Below is a small trained network, with its code and all its weights. Each question gives an input and a target symbol and asks what happens when units are switched off, that is, made to give their printed mean instead of their output.

import numpy as np


def w(rows, s, z=0):
    codes = np.array(rows[::2]) - 128.0
    scale = np.full(codes.shape[1], s)
    scale[-1] = z or s
    return codes * scale


def f(y):
    return np.maximum(y, 0)


def softmax(a):
    e = np.exp(a - a.max(-1, keepdims=True))
    return e / e.sum(-1, keepdims=True)


def log_softmax(a):
    a = a - a.max(-1, keepdims=True)
    return a - np.log(np.exp(a).sum(-1, keepdims=True))


def net(x, mask):
    ids = ['βδελσω'.index(c) for c in x.split()]
    T = len(ids)
    res = E[ids] + P[:T]
    u = 0
    for l in range(3):
        q, k, v = (res @ M[l].T for M in (Q, K, V))
        z = softmax(np.where(np.tri(T) > 0, q @ k.T / 2**0.5, -1e9)) @ v
        res = res + np.where(mask[u], z, O[l][:, -1]) @ O[l][:, :-1]
        u += 1
        y = f(res @ A[l][:, :-1].T + A[l][:, -1])
        res = res + np.where(mask[u : u + 8], y, B[l][:, -1]) @ B[l][:, :-1]
        u += 8
    return log_softmax(res[-1] @ U[:, :-1].T + U[:, -1])


Q, K, V, O, A, B = {}, {}, {}, {}, {}, {}
E = w([
[1,147,152,188,156,76],'β',
[67,82,120,24,176,96],'δ',
[171,34,155,75,188,202],'ε',
[173,112,175,100,239,53],'λ',
[199,213,35,27,91,130],'σ',
[175,159,143,178,190,129],'ω',
],0.0076)
P = w([
[166,96,89,148,61,81],'0',
[179,126,67,121,95,111],'1',
[137,161,211,69,104,72],'2',
[178,125,65,125,133,128],'3',
[118,183,207,65,121,97],'4',
[166,127,72,139,153,140],'5',
[100,194,218,66,139,118],'6',
[147,128,71,153,175,148],'7',
[84,203,227,58,155,135],'8',
[130,135,66,162,195,156],'9',
[61,214,240,54,171,157],'10',
[113,140,68,173,212,167],'11',
[47,231,254,45,187,170],'12',
[86,142,69,183,230,178],'13',
],0.0061)
Q[0] = w([
[190,146,157,121,250,79],'L0H1',
[148,35,89,166,112,230],'L0H1',
],0.023)
K[0] = w([
[206,229,190,251,128,174],'L0H1',
[119,22,158,69,55,213],'L0H1',
],0.021)
V[0] = w([
[245,69,163,61,97,136],'L0H1',
[148,196,146,182,254,188],'L0H1',
],0.0072)
O[0] = w([
[18,97,133,196,117,107,143],'L0H1',
[144,178,149,60,94,254,252],'L0H1',
],0.006,0.0043)
A[0] = w([
[183,115,85,236,172,112,250],'L0N1',
[120,106,250,96,81,107,109],'L0N2',
[130,126,141,141,85,148,46],'L0N3',
[157,74,145,159,254,121,123],'L0N4',
[122,128,161,62,15,125,93],'L0N5',
[118,69,69,121,44,123,63],'L0N6',
[150,124,214,37,98,91,125],'L0N7',
[59,155,145,124,194,70,166],'L0N8',
],0.0081,0.0016)
B[0] = w([
[90,64,113,211,164,86,195],'L0N1',
[214,183,87,122,78,102,205],'L0N2',
[139,128,164,122,132,152,128],'L0N3',
[230,121,128,35,35,141,237],'L0N4',
[173,152,124,186,120,121,165],'L0N5',
[184,121,47,61,105,69,137],'L0N6',
[73,151,254,145,82,83,253],'L0N7',
[179,192,50,100,204,163,227],'L0N8',
],0.0092,0.0034)
Q[1] = w([
[2,236,241,99,80,72],'L1H1',
[191,47,73,53,184,124],'L1H1',
],0.02)
K[1] = w([
[131,69,146,179,163,4],'L1H1',
[126,157,155,70,196,175],'L1H1',
],0.026)
V[1] = w([
[159,120,167,68,222,65],'L1H1',
[2,98,98,5,85,88],'L1H1',
],0.014)
O[1] = w([
[81,89,213,48,219,84,255],'L1H1',
[6,91,43,1,51,91,82],'L1H1',
],0.008,0.0068)
A[1] = w([
[80,79,136,195,101,97,86],'L1N1',
[8,110,110,222,143,130,90],'L1N2',
[109,71,106,141,172,198,128],'L1N3',
[162,131,61,149,105,98,50],'L1N4',
[122,133,73,189,96,50,9],'L1N5',
[93,155,122,206,115,166,5],'L1N6',
[83,151,139,206,153,160,90],'L1N7',
[104,96,186,126,135,98,112],'L1N8',
],0.012,0.0027)
B[1] = w([
[135,73,151,211,170,85,132],'L1N1',
[191,199,111,132,233,156,137],'L1N2',
[91,135,94,73,105,158,175],'L1N3',
[133,162,75,148,54,208,145],'L1N4',
[118,125,4,119,72,180,142],'L1N5',
[23,101,145,44,122,70,148],'L1N6',
[239,132,136,193,183,177,181],'L1N7',
[81,106,151,215,134,152,254],'L1N8',
],0.011,0.0052)
Q[2] = w([
[75,164,171,138,88,134],'L2H1',
[113,251,221,102,51,80],'L2H1',
],0.017)
K[2] = w([
[160,90,130,138,116,63],'L2H1',
[131,60,73,227,105,9],'L2H1',
],0.015)
V[2] = w([
[168,129,165,98,132,20],'L2H1',
[81,255,73,143,212,65],'L2H1',
],0.017)
O[2] = w([
[118,196,78,116,171,123,103],'L2H1',
[96,115,94,251,86,87,255],'L2H1',
],0.014,0.0032)
A[2] = w([
[209,133,111,149,156,125,43],'L2N1',
[211,178,39,110,115,135,70],'L2N2',
[90,120,145,183,115,94,142],'L2N3',
[79,94,65,122,90,200,106],'L2N4',
[10,111,97,106,128,145,166],'L2N5',
[107,44,198,140,181,97,82],'L2N6',
[209,165,138,139,98,86,146],'L2N7',
[98,127,222,124,128,133,4],'L2N8',
],0.013,0.0033)
B[2] = w([
[110,98,215,136,65,117,212],'L2N1',
[226,55,20,154,60,93,168],'L2N2',
[81,137,119,20,149,206,227],'L2N3',
[140,177,54,144,199,96,176],'L2N4',
[177,101,254,154,48,64,192],'L2N5',
[148,218,50,139,142,137,251],'L2N6',
[99,76,144,208,153,190,202],'L2N7',
[143,81,31,173,131,89,247],'L2N8',
],0.0098,0.011)
U = w([
[42,130,105,121,97,128,176],'β',
[94,143,142,115,77,43,117],'δ',
[141,114,119,53,132,112,83],'ε',
[139,254,97,150,177,48,255],'λ',
[132,149,58,143,80,58,54],'σ',
[155,109,154,163,113,113,68],'ω',
],0.0053,0.0016)

Each question gives the input, a string of symbols that net reads in full, and the target symbol t.
The units are the heads (2 rows each of Q, K, V and O) and the neurons (one row each of A and B). Each row of codes is followed by its name. A weight is (code - 128) times the scale printed after its matrix; where a second scale follows, it is the last column's (O, A, B and U).
mask holds one flag per unit, layer by layer, with each layer's heads first. A switched-off unit (its flag False) gives its mean, the last column of its rows in O or B, instead of its output. The means were averaged over made-up inputs and are rounded, as every weight is.
A unit's drop is (log p(t) with every unit on - log p(t) with that unit switched off) / (log p(t) with every unit on - log p(t) with every unit switched off).
The circuit of an input: a set's keep is (log p(t) with only the set's units on - log p(t) with every unit switched off) / (log p(t) with every unit on - log p(t) with every unit switched off). Starting from the 12 units with the biggest drops (on a tie, the unit counted first), units are removed one at a time, each time the one whose removal leaves the highest keep (on an exact tie, the one counted first), for as long as the keep stays at least 0.8.
circuit, biggest first: the units of the circuit, biggest drop first
most important unit: the unit with the biggest drop
top k neurons: the k neurons with the biggest drops, biggest first
k most important neurons of layer l: the k neurons of layer l with the biggest drops, biggest first
input δ ω λ δ σ, target δ: circuit, biggest first	(L1H1; L0H1; L2N5; L0N6)
input λ ω ω ω σ ω λ λ λ ε ω ω, target ω: 2 most important neurons of layer 2	(L2N1; L2N3)
input ω δ λ σ, target σ: most important unit	L0N7
input σ λ λ λ ω β, target β: top 3 neurons	(L0N4; L2N3; L0N7)
input ε ω λ ε δ σ σ ω ε δ λ β λ, target ε: circuit, biggest first	(L0H1; L2H1)
input ω β ε ε λ ε, target λ: circuit, biggest first	(L0H1; L0N8; L1H1; L2N6)
input ω λ β ω ω λ δ, target ω: 2 most important neurons of layer 2	(L2N7; L2N1)
input ω σ ω λ λ ω ε ω, target ε: circuit, biggest first	(L2H1; L0N7)
input ω ε λ λ ω λ β, target ω: top 2 neurons	(L1N7; L2N1)
input σ β λ ω ε λ β σ ω λ ε λ δ, target σ: 2 most important neurons of layer 1	(L1N5; L1N4)
input δ ω λ β β, target δ: circuit, biggest first	(L1H1; L0H1; L2N5)
input δ λ λ ε β σ β, target δ: circuit, biggest first	(L1H1; L2N5; L0H1)
input λ σ σ λ λ β, target β: top 2 neurons	(L1N8; L1N2)
input β σ δ λ λ β ω λ λ λ σ ω ω, target β: most important unit	L2H1
input σ σ ε ω λ σ ω λ ω ω ε λ λ, target σ: 2 most important neurons of layer 2	(L2N8; L2N6)
input δ σ λ λ ε ω λ, target δ: circuit, biggest first	(L1H1; L0H1; L2N5; L0N6)
input β ε ε ω ε λ δ, target β: top 3 neurons	(L2N3; L0N4; L1N2)
input λ σ λ β ε δ ω β β λ ω ω ω λ, target ω: 2 most important neurons of layer 0	(L0N4; L0N7)
input ε λ λ δ, target δ: top 2 neurons	(L2N5; L0N7)
input δ λ σ, target δ: most important unit	L1H1
input λ λ λ λ ε λ, target ε: circuit, biggest first	(L2H1; L0N7)
input β β ω λ ε λ σ λ, target σ: top 3 neurons	(L0N1; L2N2; L0N7)
input λ β β λ, target β: 3 most important neurons of layer 0	(L0N8; L0N1; L0N4)
input ω ω δ σ λ σ ω ε, target ε: top 2 neurons	(L1N3; L0N7)
